Below is a small trained network, with its code and all its weights. Each question gives an input and a class and asks what happens when units are switched off, that is, made to give their printed mean instead of their output.

import numpy as np


def w(rows, s, z=0):
    codes = np.array(rows[::2]) - 128.0
    scale = np.full(codes.shape[1], s)
    scale[-1] = z or s
    return codes * scale


def f(y):
    return np.maximum(y, 0)


def log_softmax(a):
    a = a - a.max(-1, keepdims=True)
    return a - np.log(np.exp(a).sum(-1, keepdims=True))


def net(x, mask):
    res = np.array(x, float).reshape(1, 6) / 4 @ E
    y = f(res @ A[0][:, :-1].T + A[0][:, -1])
    res = res + np.where(mask, y, B[0][:, -1]) @ B[0][:, :-1]
    return log_softmax(res[-1] @ U[:, :-1].T + U[:, -1])


A, B = {}, {}
E = w([
[69,132,175,112,159,104,136,93],'x0',
[150,132,108,119,119,123,138,119],'x1',
[154,98,146,110,95,159,168,191],'x2',
[158,143,86,11,161,194,152,88],'x3',
[234,203,106,174,97,77,157,114],'x4',
[96,155,189,164,120,231,179,69],'x5',
],0.011)
A[0] = w([
[166,98,75,93,181,34,80,169,14],'neuron 1',
[1,211,50,169,31,179,184,96,1],'neuron 2',
[154,143,111,175,230,135,25,58,153],'neuron 3',
[97,59,52,103,153,41,92,155,78],'neuron 4',
[113,170,72,78,115,124,70,67,228],'neuron 5',
[84,121,156,123,1,70,99,124,91],'neuron 6',
[91,187,157,209,125,31,171,208,154],'neuron 7',
[5,76,84,93,73,135,94,151,9],'neuron 8',
],0.0077,0.0012)
B[0] = w([
[108,149,74,189,160,137,153,181,231],'neuron 1',
[79,189,224,109,157,198,184,124,184],'neuron 2',
[202,87,201,67,122,83,119,165,200],'neuron 3',
[144,199,216,153,170,117,181,202,217],'neuron 4',
[157,88,123,135,133,98,134,126,202],'neuron 5',
[74,93,147,172,165,75,191,140,184],'neuron 6',
[99,88,139,146,66,104,155,11,255],'neuron 7',
[146,210,63,90,2,115,79,157,193],'neuron 8',
],0.0094,0.0085)
U = w([
[138,185,136,201,231,134,175,176,29],'0',
[170,255,68,136,39,73,72,83,64],'1',
[210,88,186,133,137,89,115,155,253],'2',
[147,98,109,129,153,86,169,117,146],'3',
],0.008,0.0015)

Each question gives the input, the list of numbers given to net, and the class t.
The units are the neurons (one row each of A and B). Each row of codes is followed by its name. A weight is (code - 128) times the scale printed after its matrix; where a second scale follows, it is the last column's (A, B and U).
mask holds one flag per neuron, in row order. A switched-off neuron (its flag False) gives its mean, the last column of its row in B, instead of its output. The means were averaged over made-up inputs and are rounded, as every weight is.
A unit's drop is (log p(t) with every unit on - log p(t) with that unit switched off) / (log p(t) with every unit on - log p(t) with every unit switched off).
The circuit of an input: a set's keep is (log p(t) with only the set's units on - log p(t) with every unit switched off) / (log p(t) with every unit on - log p(t) with every unit switched off). Starting from all 8 units, units are removed one at a time, each time the one whose removal leaves the highest keep (on an exact tie, the one counted first), for as long as the keep stays at least 0.8.
units of the circuit, in order: the units of the circuit, biggest drop first
top k neurons: the k neurons with the biggest drops, biggest first
drop when u is switched off: that unit's drop, to one decimal
input [-4,0,3,-8,-2,1], class 3: units of the circuit, in order => (neuron 6; neuron 7; neuron 4)
input [-8,-5,-5,3,7,8], class 0: units of the circuit, in order => (neuron 2)
input [-8,1,-5,-7,-1,2], class 3: units of the circuit, in order => (neuron 8; neuron 7; neuron 4)
input [-2,0,-5,2,-4,-6], class 0: top 3 neurons => (neuron 4; neuron 1; neuron 7)
input [-4,4,-7,1,1,-2], class 2: units of the circuit, in order => (neuron 3; neuron 8)
input [-5,1,-6,5,-2,4], class 2: top 3 neurons => (neuron 3; neuron 1; neuron 5)
input [6,-3,-5,4,-5,4], class 1: top 3 neurons => (neuron 8; neuron 4; neuron 6)
input [0,8,-7,5,1,-4], class 2: units of the circuit, in order => (neuron 3; neuron 5)
input [3,-1,-2,-4,-2,-7], class 0: top 2 neurons => (neuron 4; neuron 1)
input [5,-2,-7,1,-3,2], class 2: top 3 neurons => (neuron 3; neuron 1; neuron 7)
input [-2,1,4,-6,1,-6], class 0: units of the circuit, in order => (neuron 4; neuron 1)
input [-6,4,-2,7,-7,6], class 1: top 2 neurons => (neuron 8; neuron 4)
input [3,-8,1,-7,3,-2], class 3: units of the circuit, in order => (neuron 7; neuron 6)
input [2,-1,-8,8,-2,-7], class 2: units of the circuit, in order => (neuron 3)
input [-2,-5,7,5,6,-7], class 0: units of the circuit, in order => (neuron 1; neuron 7)
input [-1,4,-8,4,3,0], class 2: top 2 neurons => (neuron 3; neuron 8)
input [5,7,-4,5,-2,-6], class 0: top 2 neurons => (neuron 4; neuron 1)
input [7,-3,-7,-8,3,-1], class 3: top 2 neurons => (neuron 7; neuron 6)
input [-5,-4,5,7,1,-7], class 0: units of the circuit, in order => (neuron 1; neuron 4)
input [7,-7,1,-1,2,-8], class 0: top neuron => (neuron 4)
input [-7,-3,-4,-6,1,-2], class 3: top 4 neurons => (neuron 7; neuron 8; neuron 6; neuron 2)
input [6,-8,-7,-1,-4,-2], class 2: top 2 neurons => (neuron 3; neuron 4)
input [5,6,-6,-5,1,2], class 2: drop when neuron 3 is switched off => 0.7
input [-2,5,6,-1,-7,-4], class 1: drop when neuron 3 is switched off => 0.1
